Below are the code and all the weights of a small trained network. Each question names an input and a target symbol and asks about switching units off, where a switched-off unit gives its printed mean instead of its output.

import numpy as np


def w(rows, s, z=0):
    codes = np.array(rows[::2]) - 128.0
    scale = np.full(codes.shape[1], s)
    scale[-1] = z or s
    return codes * scale


def norm(h):
    return h / np.sqrt((h * h).mean(-1, keepdims=True) + 1e-5)


def f(y):
    return y / 2 * (1 + np.tanh(0.7978845608 * (y + 0.044715 * y**3)))


def softmax(a):
    e = np.exp(a - a.max(-1, keepdims=True))
    return e / e.sum(-1, keepdims=True)


def log_softmax(a):
    a = a - a.max(-1, keepdims=True)
    return a - np.log(np.exp(a).sum(-1, keepdims=True))


def net(x, mask):
    ids = ['βγεζηλμστφψω'.index(c) for c in x.split()]
    T = len(ids)
    res = E[ids] + P[:T]
    q, k, v = (norm(res) @ M[0].T for M in (Q, K, V))
    z = softmax(np.where(np.tri(T) > 0, q @ k.T / 2**0.5, -1e9)) @ v
    res = res + np.where(mask[0], z, O[0][:, -1]) @ O[0][:, :-1]
    y = f(norm(res) @ A[0][:, :-1].T + A[0][:, -1])
    res = res + np.where(mask[1:9], y, B[0][:, -1]) @ B[0][:, :-1]
    return log_softmax(norm(res)[-1] @ U[:, :-1].T + U[:, -1])


Q, K, V, O, A, B = {}, {}, {}, {}, {}, {}
E = w([
[157,147,203,47,5,82],'β',
[151,137,109,80,37,146],'γ',
[94,83,200,129,93,151],'ε',
[125,102,153,104,145,58],'ζ',
[140,133,172,97,55,159],'η',
[38,190,173,116,58,112],'λ',
[84,115,185,80,151,140],'μ',
[153,154,158,59,97,154],'σ',
[98,99,129,105,41,128],'τ',
[106,74,171,166,97,150],'φ',
[193,118,96,154,54,136],'ψ',
[80,65,85,124,94,87],'ω',
],0.025)
P = w([
[21,254,111,234,87,78],'0',
[59,220,123,197,98,74],'1',
[82,196,132,185,98,82],'2',
[106,180,129,157,95,75],'3',
[102,158,133,147,102,88],'4',
[108,137,135,142,109,101],'5',
[120,123,133,123,102,103],'6',
[127,102,133,116,116,106],'7',
[147,84,140,103,121,105],'8',
[145,77,124,104,133,116],'9',
[141,48,131,95,151,121],'10',
[162,35,138,82,173,132],'11',
[156,18,123,79,169,144],'12',
[134,5,112,69,177,138],'13',
],0.0095)
Q[0] = w([
[170,190,75,242,255,154],'H0',
[117,196,40,155,135,89],'H0',
],0.011)
K[0] = w([
[51,254,156,164,51,70],'H0',
[118,197,192,156,156,124],'H0',
],0.01)
V[0] = w([
[174,82,124,246,134,112],'H0',
[128,147,191,180,115,199],'H0',
],0.012)
O[0] = w([
[196,163,159,231,129,115,228],'H0',
[115,115,193,101,135,254,253],'H0',
],0.008,0.0023)
A[0] = w([
[185,199,82,164,133,148,115],'N0',
[105,149,135,252,186,129,9],'N1',
[156,169,168,100,121,216,49],'N2',
[180,148,131,74,100,153,81],'N3',
[89,61,187,191,99,127,239],'N4',
[159,195,154,96,105,15,252],'N5',
[77,166,148,111,253,142,18],'N6',
[181,98,71,139,111,159,188],'N7',
],0.012,0.0027)
B[0] = w([
[145,165,114,47,129,161,126],'N0',
[190,141,2,67,177,65,145],'N1',
[134,64,91,146,199,140,167],'N2',
[143,26,46,185,138,160,161],'N3',
[171,56,168,177,202,67,255],'N4',
[151,109,108,131,206,151,191],'N5',
[159,178,201,33,99,110,126],'N6',
[233,179,162,190,89,84,149],'N7',
],0.0095,0.011)
U = w([
[147,71,173,155,188,216,144],'β',
[155,133,173,2,153,154,121],'γ',
[58,78,82,103,123,77,72],'ε',
[90,72,163,155,63,132,2],'ζ',
[112,133,74,73,161,184,220],'η',
[160,155,96,129,63,138,175],'λ',
[78,87,54,103,212,196,57],'μ',
[68,189,126,148,109,145,150],'σ',
[197,146,188,200,160,141,156],'τ',
[160,127,75,142,203,62,159],'φ',
[122,179,174,53,161,143,129],'ψ',
[172,191,86,78,237,84,120],'ω',
],0.0088,0.0066)

Each question gives the input, a string of symbols that net reads in full, and the target symbol t.
The units are the heads (2 rows each of Q, K, V and O) and the neurons (one row each of A and B). Each row of codes is followed by its name. A weight is (code - 128) times the scale printed after its matrix; where a second scale follows, it is the last column's (O, A, B and U).
mask holds one flag per unit, heads first, then neurons. A switched-off unit (its flag False) gives its mean, the last column of its rows in O or B, instead of its output. The means were averaged over made-up inputs and are rounded, as every weight is.
A unit's drop is (log p(t) with every unit on - log p(t) with that unit switched off) / (log p(t) with every unit on - log p(t) with every unit switched off).
The circuit of an input: a set's keep is (log p(t) with only the set's units on - log p(t) with every unit switched off) / (log p(t) with every unit on - log p(t) with every unit switched off). Starting from all 9 units, units are removed one at a time, each time the one whose removal leaves the highest keep (on an exact tie, the one counted first), for as long as the keep stays at least 0.8.
circuit, biggest first: the units of the circuit, biggest drop first
unit that matters most: the unit with the biggest drop
top k neurons: the k neurons with the biggest drops, biggest first
drop of u: that unit's drop, to one decimal
input γ φ σ ω ε ε β φ λ τ σ, target η: top 2 neurons	N4, N3
input ε ε τ η γ ω φ, target φ: circuit, biggest first	H0, N1
input μ λ γ τ γ ε ψ σ γ ω γ γ γ, target λ: circuit, biggest first	N4, N7
input φ ω φ ε ε ζ φ ζ ε σ γ ψ τ, target τ: circuit, biggest first	H0, N7
input τ ε τ ε η φ φ τ ψ γ ψ φ φ β, target β: top 2 neurons	N3, N5
input ε η β, target γ: circuit, biggest first	H0, N5
input λ ζ ω η, target φ: top 2 neurons	N5, N7
input τ ε β β γ λ φ γ ψ ζ γ, target λ: top 4 neurons	N4, N7, N2, N1
input φ φ φ φ τ β, target β: top 2 neurons	N5, N3
input τ φ ζ ω σ ψ γ φ μ τ φ φ ψ λ, target τ: unit that matters most	H0
input φ φ ε σ γ ω η, target φ: drop of N5	0.6
input ε ζ ε ε σ, target η: drop of H0	0.2
input ψ ω φ, target φ: drop of N4	-0.1
input ζ φ μ φ β γ σ ε σ μ, target γ: unit that matters most	N6
input η γ γ β ψ τ, target τ: drop of N3	0.1
